Here is a tiny trained network, its code and every weight. The questions are about switching its units off for an input and a class, where a switched-off unit gives its printed mean instead of its output.

import numpy as np


def w(rows, s, z=0):
    codes = np.array(rows[::2]) - 128.0
    scale = np.full(codes.shape[1], s)
    scale[-1] = z or s
    return codes * scale


def f(y):
    return y / 2 * (1 + np.tanh(0.7978845608 * (y + 0.044715 * y**3)))


def log_softmax(a):
    a = a - a.max(-1, keepdims=True)
    return a - np.log(np.exp(a).sum(-1, keepdims=True))


def net(x, mask):
    res = np.array(x, float).reshape(1, 7) / 4 @ E
    y = f(res @ A[0][:, :-1].T + A[0][:, -1])
    res = res + np.where(mask, y, B[0][:, -1]) @ B[0][:, :-1]
    return log_softmax(res[-1] @ U[:, :-1].T + U[:, -1])


A, B = {}, {}
E = w([
[104,103,109,89,130,179,194,107],'x0',
[96,247,86,116,179,172,126,94],'x1',
[54,89,96,43,102,68,71,136],'x2',
[91,162,93,196,112,104,135,49],'x3',
[120,149,130,162,70,183,3,119],'x4',
[116,110,217,52,116,84,162,106],'x5',
[94,73,153,163,234,132,91,137],'x6',
],0.011)
A[0] = w([
[118,126,61,160,111,189,47,147,125],'neuron 1',
[126,132,131,129,134,126,129,133,124],'neuron 2',
[121,179,68,62,72,74,135,144,138],'neuron 3',
[84,136,132,104,148,107,95,113,2],'neuron 4',
[134,146,150,95,166,145,203,151,118],'neuron 5',
[103,145,73,89,96,101,168,122,136],'neuron 6',
[102,139,170,132,134,93,153,166,47],'neuron 7',
[143,126,111,93,202,159,186,137,106],'neuron 8',
[127,2,108,103,138,102,100,191,147],'neuron 9',
[166,138,92,155,116,84,66,96,150],'neuron 10',
[108,31,138,101,124,110,101,186,101],'neuron 11',
[125,97,142,151,129,105,114,94,103],'neuron 12',
[102,162,121,64,138,181,72,138,106],'neuron 13',
[117,135,115,131,146,117,139,115,30],'neuron 14',
[176,111,191,92,11,125,98,138,150],'neuron 15',
[164,140,212,166,163,113,32,205,180],'neuron 16',
[221,135,114,169,102,163,189,151,122],'neuron 17',
[133,112,90,117,100,142,154,103,52],'neuron 18',
[158,136,111,145,119,159,150,140,77],'neuron 19',
[106,121,85,151,115,181,90,135,86],'neuron 20',
[179,147,98,136,109,120,147,132,164],'neuron 21',
[117,182,109,42,145,200,108,160,93],'neuron 22',
],0.013,0.0059)
B[0] = w([
[108,154,167,210,124,145,54,127,229],'neuron 1',
[113,130,134,130,121,156,135,129,128],'neuron 2',
[66,121,154,126,200,143,74,131,226],'neuron 3',
[178,144,123,146,102,131,157,180,145],'neuron 4',
[116,72,189,125,120,124,131,127,210],'neuron 5',
[97,138,158,169,214,164,65,136,195],'neuron 6',
[132,136,159,145,118,119,109,101,149],'neuron 7',
[114,73,178,95,93,106,154,105,202],'neuron 8',
[108,67,151,30,158,104,187,86,255],'neuron 9',
[111,96,180,108,162,134,135,142,197],'neuron 10',
[109,97,133,63,133,90,196,93,228],'neuron 11',
[136,118,129,145,154,124,151,130,147],'neuron 12',
[126,162,74,119,95,176,155,153,192],'neuron 13',
[110,121,126,115,108,115,117,138,127],'neuron 14',
[51,98,124,51,80,77,136,16,255],'neuron 15',
[105,131,146,154,253,173,108,176,254],'neuron 16',
[186,137,151,193,120,151,166,171,232],'neuron 17',
[148,99,139,136,128,100,117,135,142],'neuron 18',
[149,136,145,156,117,118,128,141,156],'neuron 19',
[119,131,142,161,76,134,90,145,178],'neuron 20',
[122,105,156,146,130,159,140,151,181],'neuron 21',
[168,168,95,90,128,159,177,175,200],'neuron 22',
],0.012,0.013)
U = w([
[128,129,77,100,114,58,133,74,38],'0',
[83,73,163,59,144,124,181,98,206],'1',
[207,147,127,177,155,171,187,205,193],'2',
[92,173,48,47,88,159,137,113,105],'3',
[86,138,158,187,163,154,1,139,201],'4',
[142,101,75,89,163,102,74,102,3],'5',
[163,98,147,160,29,129,181,112,35],'6',
[199,126,43,104,108,80,118,135,10],'7',
],0.011,0.0048)

Each question gives the input, the list of numbers given to net, and the class t.
The units are the neurons (one row each of A and B). Each row of codes is followed by its name. A weight is (code - 128) times the scale printed after its matrix; where a second scale follows, it is the last column's (A, B and U).
mask holds one flag per neuron, in row order. A switched-off neuron (its flag False) gives its mean, the last column of its row in B, instead of its output. The means were averaged over made-up inputs and are rounded, as every weight is.
A unit's drop is (log p(t) with every unit on - log p(t) with that unit switched off) / (log p(t) with every unit on - log p(t) with every unit switched off).
The circuit of an input: a set's keep is (log p(t) with only the set's units on - log p(t) with every unit switched off) / (log p(t) with every unit on - log p(t) with every unit switched off). Starting from the 12 units with the biggest drops (on a tie, the unit counted first), units are removed one at a time, each time the one whose removal leaves the highest keep (on an exact tie, the one counted first), for as long as the keep stays at least 0.8.
circuit, biggest first: the units of the circuit, biggest drop first
most important unit: the unit with the biggest drop
top k neurons: the k neurons with the biggest drops, biggest first
drop of u: that unit's drop, to one decimal
input [4,-4,-6,1,7,-6,-8], class 6: circuit, biggest first -> [neuron 17; neuron 15]
input [-3,2,6,-3,2,-3,0], class 4: circuit, biggest first -> [neuron 1]
input [3,-8,-2,5,3,-5,1], class 6: circuit, biggest first -> [neuron 3; neuron 16]
input [-5,2,-8,1,2,7,-1], class 2: circuit, biggest first -> [neuron 3; neuron 9]
input [-2,7,-2,-5,6,1,-7], class 3: top 2 neurons -> [neuron 22; neuron 13]
input [8,4,-7,6,-5,-8,-3], class 2: top 2 neurons -> [neuron 15; neuron 17]
input [8,5,8,1,0,2,-7], class 4: top 2 neurons -> [neuron 6; neuron 3]
input [8,5,7,1,-6,3,-7], class 4: top 3 neurons -> [neuron 6; neuron 3; neuron 9]
input [6,7,-1,-8,8,5,2], class 3: top 2 neurons -> [neuron 17; neuron 13]
input [8,8,-4,-5,-4,-2,0], class 2: top 2 neurons -> [neuron 15; neuron 22]
input [-6,-8,-6,4,1,2,-8], class 6: top 2 neurons -> [neuron 17; neuron 9]
input [8,-4,-3,1,3,-5,2], class 4: top 3 neurons -> [neuron 1; neuron 22; neuron 11]
input [6,8,3,2,2,2,-6], class 4: top 3 neurons -> [neuron 6; neuron 3; neuron 15]
input [8,3,-3,-5,4,-6,7], class 4: most important unit -> neuron 1
input [7,4,-1,0,8,1,0], class 3: top 2 neurons -> [neuron 22; neuron 13]
input [5,-3,-3,2,-5,-2,-6], class 2: top 2 neurons -> [neuron 17; neuron 15]
input [6,1,0,-8,8,-2,-3], class 3: drop of neuron 22 -> 0.2
input [8,-5,-6,0,2,-5,1], class 2: drop of neuron 15 -> 0.3
input [5,-5,-6,2,0,-1,3], class 2: drop of neuron 15 -> 0.4
input [4,5,-2,2,-8,-8,3], class 6: most important unit -> neuron 8
